Each name stands for a flat space through zero: a line, a plane or more. A row that begins with a name and a colon came from that space; any other row is followed by the name of the space it lies nearest, among the names in its block.
z745-z81: [34,44,37,-12,28,-3,-8,-13,-16,-10,12,15,9,11,2,-3,9,-8,3,33,-15,-2,-54,-9,-9]
z260-z148: [-9,-16,-1,-18,32,23,0,5,-14,-10,-10,-25,-3,33,-15,-4,-10,2,-20,32,-21,-20,3,17,-9]
z745-z81: [-57,-42,-41,-16,-1,-12,-4,26,12,-9,-29,-8,-15,6,-7,19,-2,20,27,-4,-4,1,7,20,-30]
z745-z81: [-30,-10,11,-1,10,4,-3,-32,-30,-21,-11,-38,-14,-9,-4,43,-12,-35,2,28,-7,37,-7,-29,-9]
z745-z81: [21,6,4,22,-5,18,-3,-10,-2,10,17,7,-2,24,16,-11,-47,10,-16,-4,-9,0,-12,6,3]
z875-z502: [-1,37,8,-6,-48,-16,-7,17,31,-4,-9,16,-10,-14,7,12,15,1,14,-7,6,-3,-17,-2,7]
z875-z502: [-1,-8,-15,2,30,7,-6,4,12,13,22,46,-20,-34,13,-6,-7,36,-27,-38,16,18,32,-21,-26]
z745-z81: [10,7,21,3,-14,8,-7,1,10,11,25,32,-31,3,27,4,-16,5,12,-6,-7,10,-9,7,-11]
z875-z502: [-44,-42,-20,0,-9,-15,-6,15,-4,-21,-47,-32,7,-2,-22,21,8,-21,13,9,4,2,32,12,7]
z260-z148: [2,-11,-24,-5,-30,9,30,6,13,19,-3,-45,27,9,-20,-29,23,-4,-16,-14,11,-37,36,14,36]
z260-z148: [-25,-38,-24,6,-2,-60,-12,-11,6,13,-19,13,43,-49,3,20,-7,-34,26,-41,32,49,23,-37,-22]
z260-z148: [-25,-17,-19,-17,-39,34,41,-13,0,12,1,-87,-5,23,-19,-2,12,-16,-15,12,-6,-28,26,9,30]
z745-z81: [-20,-28,-14,10,-2,-10,-1,7,-9,-7,-15,-6,0,12,-2,6,-3,2,31,3,-4,3,-4,21,-2]
z219-z361: [-12,-25,-14,-4,-35,23,9,11,34,28,10,-8,-18,-13,6,-6,-18,-1,-42,-37,15,-5,74,-3,11]
z219-z361: [-20,-34,-18,-7,47,-21,-14,6,-11,-8,-17,15,15,-12,-9,5,0,3,5,-4,5,15,13,-6,-30]
z875-z502: [-17,-28,-29,4,0,19,10,0,5,16,12,-8,-15,13,7,-6,-27,25,-9,-18,-2,-2,17,9,-12]
z219-z361: [-14,-35,-27,29,32,-43,-8,11,-28,-22,-31,19,29,-15,-15,-3,31,12,53,-9,15,11,-6,16,2]
z219-z361: [-39,3,-31,14,-48,-3,0,-8,11,-14,-33,-47,2,-7,-8,32,-33,-8,-16,-7,6,15,4,-21,11]
z875-z502: [-21,-24,-5,-7,-9,10,10,-8,-6,4,-1,-32,-9,11,-2,10,-5,-15,7,9,-6,2,11,6,-1]
z260-z148: [24,62,20,18,-21,2,-10,20,15,-27,-11,32,-17,-31,-5,-1,37,21,-18,-3,13,-11,-2,-8,35]
z219-z361: [34,-26,-7,26,23,0,3,17,-6,16,12,34,22,12,0,-48,10,22,6,-23,9,-24,25,35,19]
z745-z81: [11,20,-18,-9,-32,16,23,0,35,40,44,14,-19,-3,23,-20,-6,37,-9,-39,7,-12,-3,-4,-9]
z745-z81: [-42,-1,-17,-20,19,4,-5,-6,-11,-24,-19,-26,-19,10,-7,34,-14,10,5,28,-18,13,-33,-10,-35]
z219-z361: [22,45,35,-22,5,21,-7,-16,3,-7,4,-17,3,-1,-5,8,-14,-26,-57,27,-9,-2,-4,-33,4]
z219-z361: [0,5,-4,0,6,-18,-13,2,-3,-9,-17,1,22,18,-1,4,-21,-2,12,12,-9,1,-36,5,-14]
z260-z148: [2,47,24,13,-11,27,-7,-12,-13,-34,-9,-18,-31,0,-3,26,-8,1,-26,32,-12,6,-24,-16,19]
z219-z361: [-31,29,-34,-17,-39,26,34,4,24,5,19,-23,-49,-11,2,8,30,51,2,-15,2,-15,-12,-4,-2]
z260-z148: [-25,-17,-14,-17,-5,-17,8,-2,3,8,2,-5,-4,-7,3,12,15,-3,35,-6,2,10,-10,-1,-21]
z875-z502: [-42,4,9,-12,-69,3,11,-12,14,-1,-3,-40,-41,-7,12,47,1,-31,28,9,-5,21,-6,-10,3]
z219-z361: [-8,-10,-25,-15,1,-11,-3,21,21,13,0,18,6,19,6,-12,-14,27,15,-12,-6,-15,-18,20,-28]
z260-z148: [-29,0,0,-9,2,2,5,-26,-13,-4,14,-11,-33,-10,14,36,-8,-2,24,9,-8,35,-30,-23,-30]
z260-z148: [18,1,8,12,-28,-9,-1,2,3,9,-1,-5,21,32,8,-12,-19,-14,23,6,-9,-13,-25,25,14]
z745-z81: [-31,-44,13,-7,2,-10,-23,4,3,-4,-16,8,-16,-11,8,31,-23,-36,6,2,0,32,38,-5,-21]
z745-z81: [5,12,42,-22,14,5,-37,20,22,-12,-10,41,-24,-27,5,19,-8,-22,-46,7,1,14,43,-20,-14]
z875-z502: [-1,-7,7,-39,19,-8,0,4,17,19,15,16,2,-19,2,-3,18,-11,-9,-9,6,2,21,-16,-27]
z875-z502: [51,58,39,-16,-18,6,-2,3,22,12,20,18,11,3,6,-21,9,-11,-28,7,-3,-23,-17,-7,16]
z875-z502: [-15,-33,-10,5,13,20,5,-9,-12,2,-1,-23,-6,6,-5,2,-19,-5,-21,0,-2,5,34,0,1]
z260-z148: [13,-3,16,23,-26,-9,-11,-2,9,8,2,17,4,-14,13,3,-17,-21,-2,-19,12,17,22,-6,17]
z875-z502: [-26,-26,-28,33,-8,3,-2,23,-4,-22,-27,4,-19,-5,-9,3,10,31,13,-13,8,-4,27,26,20]
z260-z148: [11,19,-38,12,-5,-46,7,-11,-3,1,-25,-21,79,-3,-18,-15,1,-1,11,-14,16,-5,-42,-18,8]
z219-z361: [23,4,-14,4,-48,-23,-18,44,53,18,-29,19,50,16,-3,-33,-29,-3,-26,-31,12,-36,28,24,21]
z219-z361: [8,4,-1,-5,-3,12,4,1,7,12,15,3,-6,16,8,-10,-13,11,-5,-1,-8,-10,-8,9,-6]
z745-z81: [-14,-4,-8,-22,13,-9,-5,8,7,-4,-14,-4,8,-7,-10,6,8,-4,-8,4,1,-2,7,-8,-16]
z875-z502: [2,-5,16,23,17,-22,-14,20,-28,-45,-47,2,17,-12,-30,2,54,-16,25,26,7,-10,12,21,39]
[-14,-17,-17,-16,-23,-39,5,19,14,9,-16,-3,28,11,-4,-6,25,-9,56,-4,2,-15,-21,26,-7] => z260-z148
[-28,21,11,6,-51,-8,-1,-21,3,-11,-4,-19,-30,-20,15,49,-10,-24,25,6,0,38,-26,-27,-1] => z875-z502
[1,-22,8,13,3,21,7,-17,-13,10,17,-10,-15,1,7,0,-15,-10,-11,-4,0,12,27,-2,9] => z219-z361
[0,17,14,5,-35,-54,-24,31,24,-13,-26,50,7,-23,9,13,31,-9,60,-10,12,8,-24,12,0] => z260-z148
[-26,-26,-14,-4,-14,-11,-3,28,17,-1,-14,16,-16,-12,-1,5,21,10,23,-16,8,-3,28,20,-3] => z745-z81
[-27,13,13,-19,8,11,4,-7,1,-3,35,35,-78,-31,27,35,28,28,36,0,-5,33,-24,-16,-41] => z260-z148
[-2,14,-4,-55,-46,5,15,0,48,47,27,-23,7,29,17,-7,-29,-14,-10,-6,-13,-21,-19,-2,-29] => z875-z502
[-10,-4,-4,-36,12,-20,-5,1,19,17,7,16,9,-19,6,7,2,-9,0,-13,6,13,2,-23,-38] => z875-z502
[20,28,25,11,-19,32,11,-23,-8,0,16,-26,-14,0,1,2,-6,-16,-35,11,-2,-1,8,-16,32] => z219-z361
[8,17,14,3,1,-2,-9,-5,-12,-10,1,3,-4,34,10,6,-22,2,26,28,-23,-1,-59,16,-12] => z260-z148
[7,-15,1,54,36,31,7,-32,-54,-17,18,-2,-27,0,5,3,-14,22,0,5,-3,25,-1,-2,18] => z875-z502
[-14,-12,0,-8,-3,3,-7,-5,5,-2,-15,-21,7,-6,-7,14,-21,-25,-31,2,3,10,30,-18,-1] => z875-z502
[-11,0,-10,4,32,21,18,-20,-28,-10,17,-13,-25,-13,-6,6,25,24,0,7,0,9,-6,-13,-4] => z219-z361
[11,18,22,5,-38,16,4,-17,0,11,19,-18,-15,40,22,8,-41,-15,15,19,-23,0,-44,12,2] => z219-z361
[-15,1,6,-4,-30,6,6,6,12,-2,-2,-8,-25,-19,0,13,23,-9,2,-5,8,2,26,-3,15] => z260-z148
[-3,-9,19,6,-3,10,12,-15,-16,2,21,-1,-30,-10,9,10,23,-10,26,5,0,14,5,1,7] => z219-z361
[-6,-1,-34,4,-13,-32,12,-11,1,6,-18,-30,55,-11,-16,-6,6,-11,6,-17,18,1,-9,-19,8] => z260-z148
[30,37,17,17,18,3,-24,13,-10,-33,-30,8,23,20,-15,-10,-16,5,-31,29,-11,-20,-24,8,20] => z260-z148

Each name stands for a flat space through zero: a line, a plane or more. A row that begins with a name and a colon came from that space; any other row is followed by the name of the space it lies nearest, among the names in its block.
z676-z569: [13,2,-17,-4,4,17,-9,21,1,36,-36,1,26,-7,15,-16,3,13,-2,1,-2,38,12,31,0]
z451-z407: [-23,-4,6,45,13,1,23,-16,-18,-27,34,6,9,19,-6,24,-6,-23,11,-19,1,10,14,0,8]
z451-z407: [-5,1,6,5,-26,21,-15,-13,4,6,-37,-18,-10,-24,1,0,21,21,25,19,9,7,-34,-22,-8]
z404-z393: [12,-8,-16,-43,3,-27,-50,-37,4,35,-11,50,-15,-2,4,-27,22,11,-31,-3,8,-14,16,1,-18]
z807-z303: [-16,-7,8,-15,-1,-3,-1,10,1,4,-15,4,9,12,-20,-27,4,-11,1,-1,5,-26,-9,23,0]
z341-z426: [10,5,7,-16,-4,-13,9,2,18,-14,22,-5,-16,7,-12,-4,-8,7,-23,-22,1,-7,-2,1,-3]
z676-z569: [45,47,34,-17,-13,-26,20,-1,31,-19,1,-57,-35,-5,-1,-17,-7,16,8,5,-4,0,-21,-1,-19]
z807-z303: [21,11,0,1,-5,5,-12,-52,27,0,1,-2,-20,14,2,7,12,-2,22,10,-19,22,9,-16,-23]
z807-z303: [17,21,7,-12,1,-45,-1,18,33,-27,42,-30,-34,-40,-11,8,-7,17,-43,4,14,0,6,-29,-1]
z341-z426: [3,-35,-14,-82,-29,-3,-21,41,76,-13,12,-4,-33,-14,-56,-27,0,31,-77,-27,13,-16,-18,-5,-7]
z451-z407: [17,-8,-7,1,-15,24,-15,-26,-1,0,-21,-6,-16,-7,18,22,10,4,36,33,-12,13,-11,-37,-12]
z404-z393: [-24,-32,4,-2,-15,4,13,11,-13,-31,23,13,-12,6,-20,10,-5,7,-26,-41,22,-19,-22,-10,9]
z404-z393: [-4,23,1,-11,3,-12,-2,24,22,18,4,-10,8,-21,-5,-13,-3,18,-27,-2,0,-8,-1,10,11]
z990-z135: [20,11,-6,16,-2,-6,-21,-19,-4,3,-14,-15,-15,-35,24,18,14,8,21,40,4,29,5,-34,-11]
z404-z393: [-27,18,24,45,18,14,43,-23,-33,-7,14,8,31,55,3,5,-14,-37,45,-18,-23,-25,1,30,12]
z451-z407: [11,-17,-21,-36,21,-22,-29,24,16,14,-11,11,8,-6,-8,-24,2,-26,-14,39,-1,-4,37,16,-8]
z807-z303: [24,9,-11,-25,29,-46,-10,12,28,3,27,7,-3,2,-9,-21,-8,-16,-40,1,-1,12,50,26,-10]
z990-z135: [-11,-33,2,-24,-16,27,9,-1,-7,-10,-6,19,-3,38,-15,-5,-5,-8,7,-21,-7,-33,-23,5,0]
z451-z407: [56,24,7,-39,-21,5,10,11,17,4,-10,-30,-29,-4,25,-1,-16,36,-3,-1,-17,0,-26,-14,-10]
z404-z393: [9,-7,-5,0,-8,2,-8,-65,9,-4,28,38,-24,30,-1,12,9,13,-17,-50,-5,19,8,-10,-17]
z451-z407: [20,-14,-11,-25,9,-27,-15,44,14,-12,-5,-22,-10,-32,-6,-10,-3,-11,-16,39,16,11,19,-4,-6]
z341-z426: [-19,-3,-2,9,6,-5,-6,-16,-7,-3,18,17,0,0,-2,13,3,-10,0,6,-3,-21,4,-18,7]
z404-z393: [-10,3,1,8,-6,3,22,32,21,-18,29,-20,0,-13,-17,11,-13,20,-34,-32,8,14,-7,0,15]
z990-z135: [24,-7,-15,-26,21,-41,-14,53,-8,10,-9,-2,6,-29,8,-25,-6,-2,-39,13,26,16,32,26,-1]
z676-z569: [14,12,-7,15,0,13,2,-25,-6,4,15,5,-7,-1,28,32,-5,10,11,3,-20,12,4,-29,2]
z807-z303: [11,19,8,10,-2,-4,26,10,-1,-24,43,-20,-17,-10,15,37,-24,13,-8,-5,-13,-14,-9,-36,15]
z451-z407: [6,-3,8,-11,-22,-23,-14,1,11,-12,-6,-11,-29,-33,-15,-16,17,35,-36,-28,43,21,-20,-5,-13]
z451-z407: [28,13,-3,-25,-9,26,-9,-42,11,30,-21,16,-5,33,20,-4,3,9,25,3,-38,-7,-7,-1,-14]
z404-z393: [-15,-38,-14,-19,5,-18,-14,-7,-10,-5,22,51,-5,16,-18,-11,4,-3,-49,-46,24,-8,17,14,-2]
z451-z407: [-6,11,10,27,11,1,35,-3,-12,-18,35,-1,8,25,3,17,-19,-10,2,-29,-11,-1,7,8,11]
z990-z135: [53,17,-8,-2,11,12,0,14,-12,25,-49,-27,15,1,42,-7,-6,-11,48,50,-22,40,19,19,-14]
z341-z426: [35,20,19,10,1,1,50,30,-24,-10,-3,-28,8,25,20,-10,-27,10,2,-43,3,26,-7,45,1]
z676-z569: [-14,12,15,14,9,-21,-2,-62,11,-26,45,12,-24,21,-13,19,6,-29,19,13,-17,-36,9,-35,-9]
z990-z135: [-9,-1,-9,29,11,-10,-13,-8,-17,6,-2,10,10,-21,9,7,12,-2,-2,5,18,29,19,0,1]
z341-z426: [-17,-2,11,-5,-13,-13,0,-29,5,-26,43,13,-33,-1,-13,20,0,11,-21,-21,4,-42,-21,-43,4]
z676-z569: [2,15,6,28,-3,-2,16,2,-1,-20,22,-23,-9,-19,9,28,-7,10,2,0,2,16,-5,-25,7]
z807-z303: [-13,-25,-16,-9,2,27,4,19,-4,10,-5,20,22,19,-4,1,-8,-8,-4,-10,-11,-6,4,15,12]
z676-z569: [-15,-30,2,-10,-8,12,-13,7,-3,5,-49,4,14,13,-26,-39,20,-17,17,4,21,8,-7,38,-15]
z404-z393: [-5,65,20,56,26,9,52,5,13,8,23,-38,40,24,9,8,-23,-13,30,-8,-39,21,18,38,19]
z990-z135: [-18,2,-11,-1,1,-5,-41,-14,34,15,-16,-5,-2,-36,-16,-4,27,-5,7,52,1,4,9,-23,-7]
z341-z426: [25,3,-3,-9,-18,17,-22,-48,0,16,-27,8,-21,1,22,6,17,18,26,12,-10,12,-14,-25,-20]
z990-z135: [-3,50,16,14,14,-11,26,-7,-18,28,21,10,20,15,25,-3,-17,17,-11,-34,-19,-28,-3,21,21]
z451-z407: [-3,20,7,-15,-27,36,-2,-2,-4,37,-37,-3,6,-7,19,-4,3,40,15,-1,-17,-30,-49,-10,11]
z676-z569: [-30,-28,-22,7,-3,31,-30,-38,10,17,-11,36,11,10,-12,10,22,-10,14,9,-11,8,9,-12,-3]
z676-z569: [2,6,12,2,17,-28,12,3,-23,-11,17,6,1,14,3,-7,-10,-21,0,-2,4,-25,11,12,2]
z341-z426: [30,-4,-4,-27,-11,7,-8,-28,2,1,4,12,-26,15,18,12,-4,10,5,1,-19,-13,-8,-27,-12]
z404-z393: [16,33,-2,21,35,-29,9,23,-7,18,3,-13,27,-10,19,-11,-10,-13,-4,13,-2,29,42,36,5]
z990-z135: [-24,-2,14,-12,-24,-5,1,-14,48,-36,42,-14,-36,-9,-43,13,4,14,-25,-15,2,-32,-29,-41,1]
z676-z569: [38,23,8,-23,-9,0,2,-16,14,8,-8,-13,-19,9,17,-5,-5,15,9,3,-19,-2,-10,-5,-14]
z341-z426: [12,-5,-15,-18,-2,7,-29,0,27,22,-34,-4,3,-12,-5,-17,16,0,6,30,-3,26,11,7,-15]
z990-z135: [-32,8,0,35,-2,2,-18,-46,-16,11,7,24,0,-17,7,21,21,10,7,-1,6,-4,-6,-30,6]
z676-z569: [-17,-38,-14,-1,1,16,-4,9,-37,2,-6,34,13,10,7,9,-2,-8,-3,-10,8,-14,-1,0,10]
z807-z303: [7,-22,-13,-13,26,-2,34,54,-28,-16,39,15,19,29,13,17,-44,-28,-20,-12,-18,-29,25,14,25]
z807-z303: [20,38,17,-2,2,-21,-9,-54,33,4,6,-10,-21,13,-5,-14,13,-3,16,9,-16,4,8,0,-25]
z807-z303: [18,16,-18,-7,5,13,4,-17,46,4,43,4,-7,14,4,28,-15,10,-19,-12,-41,18,23,-18,3]
z404-z393: [-11,-14,9,16,1,-12,22,32,-34,-29,16,-7,-1,-9,-1,9,-12,-3,-12,-18,27,-8,-9,-1,13]
z990-z135: [1,-32,-12,-32,-13,14,-30,-6,-6,9,-33,17,-9,-2,0,-6,14,-6,16,32,0,-23,-13,-19,-10]
z341-z426: [-30,-26,-18,-14,1,3,-27,25,21,4,-6,6,9,-25,-25,-3,10,-10,-14,32,6,-14,6,-12,9]
z807-z303: [-6,-11,3,-27,14,-21,-2,21,4,3,-6,10,11,18,-23,-37,-2,-25,-13,0,7,-26,13,38,-3]
z341-z426: [-25,-3,7,28,10,-6,12,14,-29,-22,18,-9,6,-15,5,27,-8,-23,21,32,2,-31,-4,-29,19]
[9,-30,-9,2,-21,-8,-19,17,-1,-35,-1,-23,-35,-55,-3,24,11,18,-14,20,39,31,-12,-51,-8] => z807-z303
[16,-21,-17,-48,-15,17,-16,-29,14,19,9,47,-17,31,3,-3,-1,24,-34,-44,-17,-14,-5,-3,-8] => z341-z426
[5,17,8,22,-10,17,5,-38,-15,3,-1,-1,-9,4,23,24,3,11,30,2,-14,0,-17,-27,-1] => z990-z135
[-10,-4,7,-16,-8,-1,-4,0,18,-5,-5,-4,-6,5,-22,-16,6,-4,-1,2,2,-19,-12,3,-5] => z807-z303
[2,10,14,10,-9,-5,8,-40,7,-8,13,9,-15,21,-10,-7,8,14,-10,-49,8,16,-6,12,-14] => z451-z407
[13,-2,-3,-14,7,-25,-23,-8,-24,14,-16,17,-6,-12,17,-13,9,-3,-2,18,14,-10,8,-1,-9] => z404-z393
[6,-1,-22,-10,-20,34,-12,-14,25,12,17,9,-16,-18,16,41,-3,40,-17,-5,-24,7,-15,-52,10] => z676-z569
[8,14,3,-33,16,-24,-3,6,28,22,-3,10,12,26,-20,-47,-1,-11,-23,-15,-7,-10,22,54,-9] => z451-z407
[-2,-9,2,13,-26,42,4,-57,-56,22,-15,49,-4,30,39,21,6,36,15,-58,-4,-8,-39,-14,2] => z341-z426
[-15,15,-1,14,-5,-1,-27,-43,-15,22,-5,20,-7,-23,20,16,19,16,12,19,-2,-20,-13,-39,3] => z990-z135
[31,-3,2,25,5,8,30,6,-43,-13,-3,-6,5,18,33,14,-17,-1,16,-24,5,41,8,17,-3] => z990-z135
[-16,-3,6,16,-25,30,-11,-59,-4,-6,-3,9,-21,3,5,30,17,10,37,10,-13,-17,-33,-52,-5] => z990-z135
[-26,13,0,6,-7,4,-10,13,10,26,-17,-1,17,-26,-10,-16,13,27,-20,-13,14,4,-14,14,11] => z807-z303
[21,14,14,11,-7,-9,12,-21,-4,-29,21,-21,-30,-5,13,26,-6,1,18,12,-5,-2,-10,-38,-7] => z807-z303
[-58,-33,-16,24,38,-28,-15,59,-11,-10,4,5,42,-31,-35,-12,6,-56,-11,48,30,-9,43,21,21] => z451-z407
[-7,-46,-4,-12,-10,15,8,13,-6,-28,0,9,-5,23,-23,-2,-3,-14,-5,-22,14,3,-5,9,-5] => z990-z135
[-13,-5,-8,13,-1,8,-2,-23,-3,-10,34,17,-10,-2,6,37,-4,2,-4,-2,-12,-14,0,-41,10] => z676-z569
[47,-22,-10,-28,50,-70,13,48,-31,-35,42,9,-6,19,12,-10,-35,-57,-30,15,11,-6,69,28,-7] => z807-z303
[-6,-23,-10,-15,-11,19,-10,18,1,12,-30,6,10,-2,-8,-15,7,7,-5,-5,10,8,-10,15,-1] => z676-z569
[-24,-17,-12,-12,-3,2,-22,15,24,9,-9,7,8,-17,-26,-13,13,1,-20,6,11,1,3,4,3] => z341-z426
[-8,-50,-18,4,-6,47,-7,-9,-35,7,-42,29,20,32,8,4,8,-23,41,7,-4,12,-2,11,-6] => z807-z303
[7,16,0,-6,3,-5,-7,-26,19,6,15,4,-10,6,2,5,1,1,1,6,-19,-8,7,-13,-5] => z676-z569
[26,-28,-19,-49,-21,35,-7,-22,-10,23,-7,49,-12,38,22,4,-8,29,-19,-45,-21,-14,-17,-5,-5] => z341-z426
[-14,18,12,16,9,3,26,-21,-4,6,23,18,16,40,-5,-5,-10,-4,-4,-47,-15,-12,3,30,8] => z451-z407
[-30,-14,-2,-20,-6,42,-5,-5,43,15,-27,2,24,40,-40,-24,9,-28,33,20,-34,-26,-9,24,-2] => z990-z135
[-9,-25,-30,-34,-18,32,-19,43,22,29,-16,14,11,-25,-4,-1,-1,40,-45,-16,2,6,-14,-3,17] => z676-z569
[-26,-21,-22,-2,16,8,-20,10,-17,22,-6,33,26,-3,5,4,2,-19,1,25,-7,-22,18,-2,15] => z451-z407
[-35,-9,-5,32,17,-17,17,43,-24,-22,43,2,16,-28,-5,25,-16,-4,-35,-14,23,-7,11,-9,32] => z676-z569
[6,59,43,13,-21,-16,25,-35,26,-28,36,-47,-42,-13,-1,21,-5,25,15,2,-15,-38,-44,-50,0] => z807-z303
[12,4,-11,-6,7,17,17,-3,19,-5,38,6,0,25,8,28,-24,-3,-7,-10,-38,-4,14,-13,9] => z807-z303
